Below is a small trained network, with its code and all its weights. Each question gives an input and a class and asks what happens when units are switched off, that is, made to give their printed mean instead of their output.

import numpy as np


def w(rows, s, z=0):
    codes = np.array(rows[::2]) - 128.0
    scale = np.full(codes.shape[1], s)
    scale[-1] = z or s
    return codes * scale


def norm(h):
    return h / np.sqrt((h * h).mean(-1, keepdims=True) + 1e-5)


def f(y):
    return y / 2 * (1 + np.tanh(0.7978845608 * (y + 0.044715 * y**3)))


def log_softmax(a):
    a = a - a.max(-1, keepdims=True)
    return a - np.log(np.exp(a).sum(-1, keepdims=True))


def net(x, mask):
    res = np.array(x, float).reshape(1, 5) / 4 @ E
    u = 0
    for l in range(2):
        y = f(norm(res) @ A[l][:, :-1].T + A[l][:, -1])
        res = res + np.where(mask[u : u + 12], y, B[l][:, -1]) @ B[l][:, :-1]
        u += 12
    return log_softmax(norm(res)[-1] @ U[:, :-1].T + U[:, -1])


A, B = {}, {}
E = w([
[195,33,54,152,29],'x0',
[127,127,129,129,128],'x1',
[128,155,57,20,83],'x2',
[189,128,150,86,175],'x3',
[78,46,22,119,254],'x4',
],0.006)
A[0] = w([
[150,142,76,51,92,122],'L0N0',
[74,207,103,73,165,6],'L0N1',
[155,71,112,130,104,111],'L0N2',
[133,142,173,126,73,3],'L0N3',
[114,151,161,113,145,89],'L0N4',
[99,147,101,63,96,79],'L0N5',
[98,186,72,183,97,69],'L0N6',
[100,108,121,130,173,73],'L0N7',
[147,138,139,120,136,37],'L0N8',
[55,130,86,170,119,184],'L0N9',
[145,64,177,250,142,156],'L0N10',
[227,135,125,101,185,204],'L0N11',
],0.015,0.0043)
B[0] = w([
[144,161,132,175,195,217],'L0N0',
[105,113,165,142,164,207],'L0N1',
[138,42,179,88,113,182],'L0N2',
[151,117,159,79,128,158],'L0N3',
[142,111,147,149,132,152],'L0N4',
[188,236,84,148,167,179],'L0N5',
[86,151,95,109,58,148],'L0N6',
[103,126,81,49,154,161],'L0N7',
[150,120,112,172,118,116],'L0N8',
[92,149,146,120,51,199],'L0N9',
[156,194,100,149,172,254],'L0N10',
[16,157,118,206,4,207],'L0N11',
],0.011,0.0075)
A[1] = w([
[164,228,213,118,97,82],'L1N0',
[110,119,152,81,114,96],'L1N1',
[215,117,14,182,90,254],'L1N2',
[124,50,228,3,125,201],'L1N3',
[65,246,39,69,49,164],'L1N4',
[113,88,65,68,164,87],'L1N5',
[210,51,127,161,60,25],'L1N6',
[90,108,25,152,190,142],'L1N7',
[1,121,66,123,174,93],'L1N8',
[45,234,206,79,158,201],'L1N9',
[213,138,161,105,110,247],'L1N10',
[180,162,131,193,189,124],'L1N11',
],0.0096,0.0042)
B[1] = w([
[167,77,12,48,27,196],'L1N0',
[199,117,66,131,140,123],'L1N1',
[48,119,199,151,254,212],'L1N2',
[140,174,64,196,160,149],'L1N3',
[125,139,183,222,99,233],'L1N4',
[189,136,81,119,114,134],'L1N5',
[138,21,146,148,193,153],'L1N6',
[213,194,151,56,81,178],'L1N7',
[211,114,86,102,16,193],'L1N8',
[128,22,143,161,201,254],'L1N9',
[74,148,55,84,182,172],'L1N10',
[85,191,104,90,156,173],'L1N11',
],0.0087,0.0099)
U = w([
[168,208,115,181,192,117],'0',
[103,6,160,134,197,115],'1',
[189,123,82,69,49,143],'2',
[121,115,112,172,127,249],'3',
[80,125,143,219,66,88],'4',
[129,134,176,124,115,97],'5',
[130,125,225,56,103,28],'6',
],0.018,0.013)

Each question gives the input, the list of numbers given to net, and the class t.
The units are the neurons (one row each of A and B). Each row of codes is followed by its name. A weight is (code - 128) times the scale printed after its matrix; where a second scale follows, it is the last column's (A, B and U).
mask holds one flag per neuron, layer by layer. A switched-off neuron (its flag False) gives its mean, the last column of its row in B, instead of its output. The means were averaged over made-up inputs and are rounded, as every weight is.
A unit's drop is (log p(t) with every unit on - log p(t) with that unit switched off) / (log p(t) with every unit on - log p(t) with every unit switched off).
The circuit of an input: a set's keep is (log p(t) with only the set's units on - log p(t) with every unit switched off) / (log p(t) with every unit on - log p(t) with every unit switched off). Starting from the 12 units with the biggest drops (on a tie, the unit counted first), units are removed one at a time, each time the one whose removal leaves the highest keep (on an exact tie, the one counted first), for as long as the keep stays at least 0.8.
units of the circuit, in order: the units of the circuit, biggest drop first
unit that matters most: the unit with the biggest drop
top k neurons: the k neurons with the biggest drops, biggest first
top k neurons in layer l: the k neurons of layer l with the biggest drops, biggest first
input [-7,8,4,-3,8], class 2: units of the circuit, in order -> L1N8, L1N7
input [1,-5,-6,8,-5], class 4: top 4 neurons -> L0N11, L0N0, L0N5, L1N0
input [7,3,-2,6,-2], class 1: top 4 neurons -> L0N2, L1N6, L0N9, L1N4
input [0,2,-2,-4,-5], class 2: units of the circuit, in order -> L1N0, L0N11
input [8,7,-8,-4,-2], class 0: top 2 neurons in layer 0 -> L0N10, L0N11
input [-3,2,4,7,5], class 4: units of the circuit, in order -> L0N11
input [-2,-6,1,6,-6], class 2: top 3 neurons -> L1N0, L1N2, L0N3
input [-1,1,-2,-6,-7], class 2: top 2 neurons in layer 0 -> L0N11, L0N3
input [5,4,0,4,1], class 1: top 3 neurons -> L0N2, L0N9, L1N6
input [7,-6,-5,7,-8], class 2: top 2 neurons in layer 1 -> L1N0, L1N9
input [-7,5,-5,3,-4], class 1: top 3 neurons -> L1N9, L0N5, L0N0
input [6,7,7,-6,3], class 0: top 2 neurons -> L0N5, L0N0
input [5,-8,5,4,-6], class 3: top 3 neurons in layer 0 -> L0N9, L0N0, L0N1
input [5,1,4,-1,6], class 2: unit that matters most -> L1N7
input [6,-6,7,4,6], class 0: units of the circuit, in order -> L0N0, L1N2, L1N7
input [1,-8,3,4,-1], class 3: units of the circuit, in order -> L0N11, L0N0
input [6,4,-8,4,8], class 0: top 4 neurons -> L0N10, L1N2, L1N0, L1N7
input [-3,-1,-5,-4,6], class 2: top 2 neurons in layer 1 -> L1N8, L1N2
input [-5,-6,-2,-8,-8], class 2: top 3 neurons -> L1N0, L1N2, L0N11
input [7,2,8,-7,-8], class 0: units of the circuit, in order -> L0N0, L0N11
input [-5,2,-2,5,-4], class 1: units of the circuit, in order -> L1N9
input [7,-4,-7,-6,-2], class 0: top 3 neurons -> L0N10, L1N9, L0N11
input [-5,-3,1,-6,6], class 2: top 2 neurons -> L1N8, L1N2
input [-2,7,-8,-4,-2], class 0: top 2 neurons -> L0N10, L0N11
input [-1,7,5,5,-6], class 3: top 2 neurons -> L0N2, L0N10
input [-6,-1,4,1,-2], class 1: top 2 neurons -> L1N9, L0N10
